Below is a small trained network, with its code and all its weights. Each question gives an input and a class and asks what happens when units are switched off, that is, made to give their printed mean instead of their output.

import numpy as np


def w(rows, s, z=0):
    codes = np.array(rows[::2]) - 128.0
    scale = np.full(codes.shape[1], s)
    scale[-1] = z or s
    return codes * scale


def norm(h):
    return h / np.sqrt((h * h).mean(-1, keepdims=True) + 1e-5)


def f(y):
    return y / 2 * (1 + np.tanh(0.7978845608 * (y + 0.044715 * y**3)))


def log_softmax(a):
    a = a - a.max(-1, keepdims=True)
    return a - np.log(np.exp(a).sum(-1, keepdims=True))


def net(x, mask):
    res = np.array(x, float).reshape(1, 8) / 4 @ E
    u = 0
    for l in range(3):
        y = f(norm(res) @ A[l][:, :-1].T + A[l][:, -1])
        res = res + np.where(mask[u : u + 6], y, B[l][:, -1]) @ B[l][:, :-1]
        u += 6
    return log_softmax(norm(res)[-1] @ U[:, :-1].T + U[:, -1])


A, B = {}, {}
E = w([
[79,110,148,100,115,93],'x0',
[98,246,109,135,3,113],'x1',
[205,104,79,101,240,145],'x2',
[75,105,57,152,64,152],'x3',
[116,151,75,167,138,188],'x4',
[110,136,172,151,125,128],'x5',
[150,150,44,83,159,189],'x6',
[211,95,85,160,114,137],'x7',
],0.0069)
A[0] = w([
[157,76,83,193,79,174,98],'0.n1',
[137,112,99,73,143,190,3],'0.n2',
[100,65,197,143,153,149,228],'0.n3',
[246,108,104,148,171,68,141],'0.n4',
[181,198,154,100,126,141,69],'0.n5',
[92,163,116,171,136,184,232],'0.n6',
],0.011,0.0017)
B[0] = w([
[122,51,79,95,58,143,186],'0.n1',
[144,65,38,230,165,75,162],'0.n2',
[69,102,98,41,37,206,220],'0.n3',
[39,95,240,49,241,140,254],'0.n4',
[137,255,130,118,46,227,163],'0.n5',
[140,204,153,38,91,95,184],'0.n6',
],0.0073,0.0057)
A[1] = w([
[223,93,187,106,15,150,158],'1.n1',
[114,93,43,100,124,83,68],'1.n2',
[163,29,85,152,177,117,178],'1.n3',
[46,135,165,181,148,186,69],'1.n4',
[145,194,112,156,62,164,253],'1.n5',
[74,179,119,2,70,36,180],'1.n6',
],0.008,0.0034)
B[1] = w([
[61,70,80,118,191,65,173],'1.n1',
[137,162,93,143,113,155,139],'1.n2',
[199,120,169,78,55,156,178],'1.n3',
[170,90,95,139,142,154,138],'1.n4',
[74,60,206,93,151,117,209],'1.n5',
[52,140,149,159,169,255,253],'1.n6',
],0.0096,0.0074)
A[2] = w([
[176,161,176,15,163,115,236],'2.n1',
[209,128,17,182,100,177,242],'2.n2',
[144,120,171,30,61,72,77],'2.n3',
[91,15,155,82,184,130,146],'2.n4',
[90,138,105,129,3,209,178],'2.n5',
[125,111,148,201,139,122,4],'2.n6',
],0.0069,0.0021)
B[2] = w([
[49,124,190,96,108,142,204],'2.n1',
[173,170,109,78,163,192,141],'2.n2',
[130,249,106,105,135,129,135],'2.n3',
[91,226,88,163,84,10,254],'2.n4',
[137,192,151,68,133,147,216],'2.n5',
[160,2,64,103,101,175,110],'2.n6',
],0.0083,0.0068)
U = w([
[94,105,112,141,65,117,75],'0',
[185,114,85,91,119,159,123],'1',
[204,150,137,254,127,98,23],'2',
[70,174,224,101,121,178,199],'3',
[182,149,141,198,133,94,2],'4',
[133,102,168,95,178,71,131],'5',
],0.015,0.0055)

Each question gives the input, the list of numbers given to net, and the class t.
The units are the neurons (one row each of A and B). Each row of codes is followed by its name. A weight is (code - 128) times the scale printed after its matrix; where a second scale follows, it is the last column's (A, B and U).
mask holds one flag per neuron, layer by layer. A switched-off neuron (its flag False) gives its mean, the last column of its row in B, instead of its output. The means were averaged over made-up inputs and are rounded, as every weight is.
A unit's drop is (log p(t) with every unit on - log p(t) with that unit switched off) / (log p(t) with every unit on - log p(t) with every unit switched off).
The circuit of an input: a set's keep is (log p(t) with only the set's units on - log p(t) with every unit switched off) / (log p(t) with every unit on - log p(t) with every unit switched off). Starting from the 12 units with the biggest drops (on a tie, the unit counted first), units are removed one at a time, each time the one whose removal leaves the highest keep (on an exact tie, the one counted first), for as long as the keep stays at least 0.8.
circuit, biggest first: the units of the circuit, biggest drop first
most important unit: the unit with the biggest drop
k most important neurons: the k neurons with the biggest drops, biggest first
top k neurons in layer l: the k neurons of layer l with the biggest drops, biggest first
drop when u is switched off: that unit's drop, to one decimal
input [-8,-4,-7,1,3,-8,-1,-2], class 0: most important unit	0.n1
input [-3,1,-4,4,7,-1,-5,7], class 0: 2 most important neurons	(1.n1, 0.n1)
input [3,1,4,6,-6,3,-7,4], class 0: 2 most important neurons	(1.n1, 0.n6)
input [-4,1,-3,4,-7,-6,2,8], class 1: top 4 neurons in layer 1	(1.n5, 1.n3, 1.n2, 1.n6)
input [3,1,6,-3,-1,-4,5,-4], class 5: 2 most important neurons	(0.n2, 1.n6)
input [-1,-2,8,2,-7,5,7,7], class 5: circuit, biggest first	(0.n4, 1.n6, 0.n2)
input [7,2,7,6,8,-6,7,-8], class 1: 2 most important neurons	(0.n2, 0.n4)
input [-6,-2,0,2,3,-1,-7,5], class 0: top 3 neurons in layer 1	(1.n6, 1.n5, 1.n1)
input [2,-7,2,-6,3,-4,5,-6], class 5: 3 most important neurons	(1.n6, 0.n2, 2.n5)
input [4,-2,1,-4,-1,3,4,4], class 5: 4 most important neurons	(0.n4, 1.n6, 0.n2, 0.n6)
input [4,0,5,-2,4,-6,1,5], class 5: top 3 neurons in layer 0	(0.n4, 0.n2, 0.n3)
input [3,-8,-4,6,0,4,3,5], class 1: drop when 0.n3 is switched off	-0.1
input [-1,-3,-8,3,6,5,-2,4], class 0: drop when 0.n1 is switched off	0.3
input [-1,-4,-6,-2,-1,-5,5,0], class 1: most important unit	0.n2
input [-2,1,8,4,5,-4,1,-6], class 1: drop when 0.n2 is switched off	0.2
